(in the rows, 128 means zero)
Facts:
[zoneklel, nikepo, flaklal, stogrul, kliplun, tigrom, biplur, klevir, nuligir, sukin, goze, mogem] χ f
[voskes, flopir, tibrol, movak, flubrimim, kigus, skibo, miflun, fabu, graske, limer, moplun, gafu, zipem, zubrim, gruden, ruskin, grigrer] χ e
[nabel, trirusu, sisak, briflumis, drenevik, rodabu, plekli, mutruven, vograflar, skeflek, siska, vupin, trimil] χ c
[plavakol, zomo, pleplen, troskoskim, suplen, druflan, pefer, vope, truga, plodrer, grutrok, sigis, nezu, dunom, grigrelil, kizor, draman, drabrol, gasta] χ a
[lonal, grugres, meklam, skesu, grakol, klufil, kluvan, boga, brepim, pora, butris, plomas] χ b
[lukle, skapli, sisku, forutra, sutrok, trorudem, zemi, stadak] χ d
tibrol Φ [biplur]
movak Φ [zemi]
trirusu Φ [klevir]
plavakol Φ [kluvan]
lonal Φ [moplun]
zomo Φ [vope]
lukle Φ [truga]
flubrimim Φ [goze]
sisak Φ [fabu]
nikepo Φ [voskes]
skibo Φ [butris]
grugres Φ [gafu]
miflun Φ [grutrok]
sisku Φ [vupin]
troskoskim Φ [nuligir]
briflumis Φ [sisak]
suplen Φ [flubrimim]
stogrul Φ [boga]
druflan Φ [flopir]
drenevik Φ [sukin]
rodabu Φ [stogrul]
kliplun Φ [plavakol]
tigrom Φ [zomo]
skesu Φ [skeflek]
grakol Φ [grugres]
vope Φ [grigrer]
klufil Φ [trimil]
plekli Φ [flaklal]
truga Φ [brepim]
forutra Φ [grakol]
mutruven Φ [tigrom]
biplur Φ [zubrim]
moplun Φ [vograflar]
skeflek Φ [limer]
klevir Φ [draman]
nezu Φ [gasta]
dunom Φ [kliplun]
grigrelil Φ [mogem]
siska Φ [briflumis]
goze Φ [skibo]
vupin Φ [graske]
kizor Φ [kigus]
pora Φ [sigis]
gruden Φ [skapli]
ruskin Φ [miflun]
zemi Φ [pefer]
draman Φ [lonal]
drabrol Φ [pleplen]
stadak Φ [plomas]
gasta Φ [trorudem]

Known rows:
draman: [146 124 128 118 138 149 132 119 177 135  85 147 137 123 173 202 155 105
 108 161 148  81 115 105 138 160 180 120 164 169 109 169 114 107 117 132
 109 151 163 124  94 106 145 173 150 120 145  86 163 176  84  78  43 118
 138]
sisku: [125 106 140 132  97 145 130 124 156 162 123 151 150 107 131 122 172 137
 174 126 177 130 139 167 140 147 101 115 119 157  95 133 114 118 169 132
 130 134 128 128 102 136 175 124  93  99 138 120 151 148 136 155 165 152
 125]
vupin: [144 140 148 131 115 146 114 126 136 110 121 148 140 111 135 118 171 100
 169 136 177 115 135 128  92 107 117 140 113 135 115 119 121 118 147 104
 135  91 127 110 116 160 122  92 121 128 159 120 142 154 141 109 112 135
 118]
graske: [158 146 141 133 130 125 144 153 132 121 151 124 133 116  94 137 155  98
 138 124 160  79 131 151 103 144 106 100 123 163 131 121 102 104  97 116
 154 110 129 138 123 153 162 137 121 152 116 123 111 137 104 114 176 126
 147]
stadak: [126 110 139 131  96 144 127 122 155 165 125 150 147 112 140 128 171 144
 173 120 176 131 138 165 144 142 108 114 122 157  99 139 115 120 171 130
 132 138 128 130 101 134 165 128  93  98 130 124 148 144 134 150 161 152
 123]
plomas: [109 146 155 150 104 122 104 125 159  94 112 141 137 123 136 128 148  72
 135 166 154 103 147 155 130 122 104 122 110 149 114 123 154 100 127 159
 164  92 150 125  97 110 129 126 112 130  95 129  98 140 113 112 138 131
 147]
grigrelil: [120  92 105 132 134 123 111 126 122 116 103 133 184  98 127 159 172 123
 137 148 168 109 130 118 132 141 139 132 116 142 125 154  97 106 146 149
 122 133 152 118 112 138 168 107 141 116 124 130 148 145 112 113 116 146
 135]
mogem: [127 124 157 122 121 112 134 119 126  91 146 148 121 115 135 117 154 102
 135  88 180 142 135 148 142 127 123 113 116 126 171 111 108  92 117 143
 156 101 144 118  97 114 139 161 116 144 166 109 144 145 137  88 147 130
 155]
movak: [157 129 127 135 122 130 134 173 137 134 132 123 157 107 120 145 160 110
 144 109 158 102 119 133 112 142 109  98 122 173 109 112 102 113 110 114
 131 124 138 125 140 162 173 121 141 135 119 143 126 129 132 124 203 132
 135]
pora: [109 130 140 151  96 127  93 146 165 108  93 140 161 115 161 136 154  84
 142 155 153 125 136 138 139 121 107 120 107 160  94 114 153 110 139 156
 141 106 159 113 114 120 142 111 132 113  99 149 115 131 139 124 163 138
 133]
biplur: [127 113 151 124 119 114 132 133 130  94 134 148 135 106 139 115 158 102
 141  86 180 153 129 141 142 132 119 113 113 131 156 103 109  94 121 143
 143 104 148 109 107 120 154 145 125 137 175 114 154 145 152  98 164 134
 151]
flaklal: [126 125 157 121 122 112 134 119 125  89 146 148 120 116 134 118 154 102
 135  89 180 142 134 149 141 127 124 113 116 126 171 112 108  92 117 143
 156 101 144 117  96 113 139 160 115 145 167 110 143 146 138  88 146 130
 156]
dunom: [145  91 113 130 133 103  89 152 108 179 117  90 175  77 159 142 216 173
 159 128 175 119 132 110 147  81 161 140 127 123 133 195 143  67 152 151
 105 118 182 134  94 136 139 174 163 176  89 140 119 126  86 111 112 146
  98]
kliplun: [153 114 158 119 118  93 106 155 114 160 151 103 122  91 179 102 199 159
 160  61 188 163 131 134 161  65 147 120 128 114 169 150 154  55 130 143
 127  92 179 126  85 114 116 219 147 196 134 129 122 123 125  90 157 133
 113]
pleplen: [119 109 120 131 141 119 121 106 117 103 122 134 162 106 101 153 167 111
 132 161 171  87 141 136 123 141 137 135 117 130 146 162  99  98 133 153
 145 118 143 132  95 129 156 123 121 134 120 111 132 153  86 102  90 140
 147]
drabrol: [119  92 105 133 134 125 111 125 123 116 104 133 185  98 127 161 172 124
 138 149 168 109 129 117 132 140 139 132 116 141 125 154  98 106 147 150
 121 132 152 118 112 139 168 108 141 117 124 130 148 145 113 112 116 146
 134]
zoneklel: [127 118 150 122 118 114 129 126 130  98 138 147 132 113 152 125 156 111
 137  79 179 154 129 140 148 125 127 113 117 134 161 109 107  96 125 140
 144 109 148 111 105 117 141 154 125 136 166 121 150 140 151  92 158 133
 148]
vope: [117 103 120 149 146 115 145 140 119  78 149 141 202 104 144 160 136 139
 130 105 175 121 125 116 145 155 124 185 129 192 122 178  42  97 171 145
 147 140 136 110 118 116 127 123  80  96  89 122  95 116  88  18  74 115
 119]
sutrok: [125 120 145 131  99 143 132 108 152 158 137 151 135 119 132 126 167 140
 167 125 177 120 144 173 141 141 109 115 124 154 110 145 114 115 167 130
 144 131 124 137  92 128 156 140  83 108 125 115 140 148 121 143 145 147
 129]
nikepo: [127 108 143 124 114 117 125 138 132 104 128 146 143 107 160 126 160 114
 142  75 178 165 123 132 151 127 126 111 115 138 150 104 108 100 130 140
 132 114 152 104 114 122 150 143 136 126 170 129 159 137 165  97 173 136
 142]

Rows:
No name comes twice in this set of rows, the named rows included.
[146  99 121 129 137 100  93 142 103 172 128  89 163  82 146 137 212 168
 155 135 178 109 139 121 143  81 159 141 129 117 145 201 145  62 146 153
 117 111 178 141  84 131 133 183 153 185  87 130 110 131  74 104  99 143
 105]	plavakol
[158 138 134 134 127 127 140 164 134 128 142 124 145 112 108 142 158 105
 140 117 158  90 126 142 108 143 109  98 122 168 119 117 101 108 105 114
 142 116 133 131 132 157 168 129 132 143 118 132 119 133 118 118 190 129
 141]	miflun
[157 133 125 135 122 129 132 171 136 137 136 123 154 113 129 152 159 117
 141 104 158 102 118 132 115 138 114  97 125 174 114 118 101 115 114 111
 132 126 139 126 140 159 163 127 143 135 112 147 126 125 131 120 200 132
 132]	gruden
[157 143 132 133 125 127 136 157 134 131 146 123 142 119 121 150 154 114
 137 109 157  91 124 140 113 137 115  99 127 170 125 123 100 110 108 111
 145 121 135 133 130 154 154 138 132 144 108 138 115 128 117 113 183 127
 138]	zipem
[144 145 146 130 114 147 110 119 135 113 126 148 136 119 148 127 169 108
 165 129 175 115 134 127  97 101 124 140 118 137 119 126 120 119 150 101
 136  96 128 111 115 156 108 101 121 127 149 125 139 149 139 103 106 134
 115]	nabel
[144 152 153 129 118 144 115 112 132 105 134 149 126 121 131 121 166  99
 162 137 176 104 141 136  92 103 121 140 117 130 128 128 121 115 142 104
 147  87 123 118 106 153 107 106 111 137 149 114 132 154 127 101  95 130
 122]	trimil
[ 78 189 132 152 105 129  70  25 182  73 164 143 151 159 161 166 144 112
 106 149 136 128 169 161 135 114 144 116 110 163 136 144 148  67 144 135
 206  97 161 127 120 129 157 114 113 142 100 131  64 146 170 164 130 153
 154]	butris
[169 175 169 116 119 169 131 114 186 129 108 161  90 142 186 165 152  87
 137 143 155  87 121 117 101 122 162 128 161 161 104 140 134 118 119  85
 127 111 137 118  96 126  89 162 128 133 172  81 153 181 111  70  35 106
 120]	vograflar
[119  89 106 133 135 124 115 130 124 114 100 134 187  93 117 154 174 117
 140 155 169 109 131 118 129 146 134 133 113 139 121 149  98 105 144 151
 121 129 151 117 114 141 178 101 141 116 131 126 152 148 113 116 120 147
 136]	nezu
[ 95 160 127 125 119 121  94  25 153  76 190 150 148 148 175 160 152 149
 108  63 161 181 152 147 152 119 166 106 116 146 182 129 101  63 141 118
 188 112 160 112 129 137 173 138 128 148 173 121 117 147 211 146 153 155
 156]	goze
[157 152 148 149 138 118 169 175 131  91 189 131 159 123 132 146 119 125
 129  70 165 103 119 140 124 150  97 151 139 218 121 147  45 101 130 108
 167 127 119 125 135 133 116 151  71 124  76 130  64 102  93  23 145  97
 125]	grigrer
[154 138 164 109 118 140 145 133 185 123 109 160  98 132 206 167 143  95
 112  88 159 137 108 121 155 145 166 100 161 164 133 120 123 101 102 122
 121 133 163 111  96  91 128 209 144 130 191  87 175 168 137  65 100 110
 146]	klevir
[119 102 113 132 137 121 115 113 120 110 114 134 172 104 118 159 169 122
 134 154 169  98 135 125 128 140 140 133 117 136 137 159  99 103 141 150
 134 127 148 125 103 133 158 118 131 125 119 121 139 148  98 105 102 142
 140]	plodrer
[169 156 152 117 110 174 121 135 193 144  88 160 114 133 213 173 158 100
 145 130 154 112 109  98 111 120 164 126 160 173  82 132 135 127 135  82
 101 128 146 104 115 135 102 144 149 114 175 103 171 172 142  81  65 115
 106]	trirusu

The same objects again, as new rows of numbers:
Known rows:
brepim: [127 128 132 150 127 147 165 133  99 118 122 115 127 145 139 113 128 111
 122 141 140 108 146 127 146 135 150]
suplen: [123 120 119 116 136 132 126 118 129 119 123 114 137 145  74 122 129 131
 139  99 136 110 140 144 126 116  81]
biplur: [130 117 129 143 122 158 148 135 149 137 112  95 119 143 151 112 129 136
 114  98 150 100 127 166 130 139 138]
grutrok: [120 123 107 136 124 133 121 125 139 125 146 119 104 142 103 118 127 113
 134 139 123 109 151 124 152 134 109]
flopir: [131 119 136 112 118 113 159 124 125 112 125 125 109 139 163 124 129 114
 139 138 123  99 153 110 122 100 122]
kliplun: [133  91 165 160 123 251 157 160 160 129  83 129 169 143 117  98  88 124
 138  98 122  96 131 144 166  59  91]
siska: [128 130 116 141 116 147 109 127  97 126 112 128 190 142 125 126 142 141
 155 124 172 103 130 140  96 120 115]
gasta: [124 124 129 136 131 145 133 130 133 132 152 102 114 146 101 132 137 135
 132 117 136 105 135 137 137 139  80]
druflan: [122 119 125 138 129 142 121 124 131 124 132 113 121 143  85 131 130 125
 136 112 135 106 139 131 134 123  87]
skapli: [135 117 114 140 121 140 150 144 129 136 126 115 118 136 129 107 127 109
 142 134 121 124 158 117 100 136 152]
grakol: [152  89 150 190 141 149 145 108  67 106 118  98  92 155 100 117 163 132
 136  74 144  90 103  73 123  90 197]
klevir: [129 113 120 152 120 161 113 153 137 130  48 116  86 144 153 132 146 114
 109  84 152 106 142 181  98 140 105]
limer: [132 121 135 111 118 114 164 126 127 114 133 120 106 140 170 124 131 118
 138 142 124  98 153 112 125 109 120]
sigis: [120 120 105 136 123 133 116 123 139 122 135 123 107 140  95 118 125 108
 135 136 124 110 152 121 150 127 113]
zubrim: [132 121 136 112 119 113 164 126 126 115 132 121 106 140 171 124 131 118
 138 141 123  98 153 111 125 109 119]
fabu: [123 122 145 119 113 102 138 109 109 117 110 119 135 135 159 116 128 112
 154 148 139 102 153 122 114  89 112]
mogem: [126 113 107 141 114 147 131 128 154 128  97 118 112 138 145  97 117 110
 118 117 137 106 142 152 143 126 172]
boga: [127 128 132 149 128 148 165 132 100 119 122 117 127 145 139 113 128 111
 122 140 141 108 146 126 146 135 149]
skesu: [130 127 154 151 134 157 171 134  91 122 118 103 141 148 130 127 134 130
 122 114 152 104 131 139 127 133 118]
nikepo: [129 112 125 142 120 155 136 130 147 129  92 106 126 140 135 111 123 125
 118  93 148 102 130 161 126 122 147]

Rows:
No name comes twice in this set of rows, the named rows included.
[128 122 139 165 131 158 125 160  78 113  33 133  95 149 131 152 158  99
 115 100 153 111 154 160  85 137  76]	lonal
[137 129 107 134 122 157 135 144 115 122 135 131 160 148 137 135 145 145
 138 116 155 100 130 130 108 140 122]	rodabu
[148 101 133 158 131 146 147 136 110 134 125  99 110 142 109 117 146 130
 148  92 129 114 131 101  81 119 156]	forutra
[138 115 132 141 127 149 156 146 121 139 120 104 131 138 118 121 132 125
 143 111 132 120 145 127  83 133 128]	stadak
[124 121 128 137 131 144 127 127 131 129 143 105 118 145  93 133 135 131
 134 113 136 104 136 134 134 131  81]	nezu
[134 127 107 131 117 151 134 140 124 115 129 139 175 141 110 155 128 136
 129 104 156 101 127 114 103 135 143]	mutruven
[123 115 135 135 110 145 152 124 172 121 100 113 157 127  84 164  87 115
  91  68 154 104 117 128 118 131 183]	tigrom
[133 120 128  60 137  90 172 108 115  96  88 126 162 144 120 111 125 137
 144  85 134 106 148 148  90  76  94]	skibo
[116 136 131 151 110 132  82 106  74 135  95 116 226 136 120 117 143 141
 178 137 196 105 128 161  83 104  99]	briflumis
[125 110 144 145 131 184 131 137 137 125 127 120 140 144  78 127 116 125
 144 114 123 103 139 124 149  96  62]	dunom
[127 116 145 156 127 182 166 142 104 114 108 133 146 144 124 106 110 104
 131 141 128 107 149 117 160 101 132]	kluvan

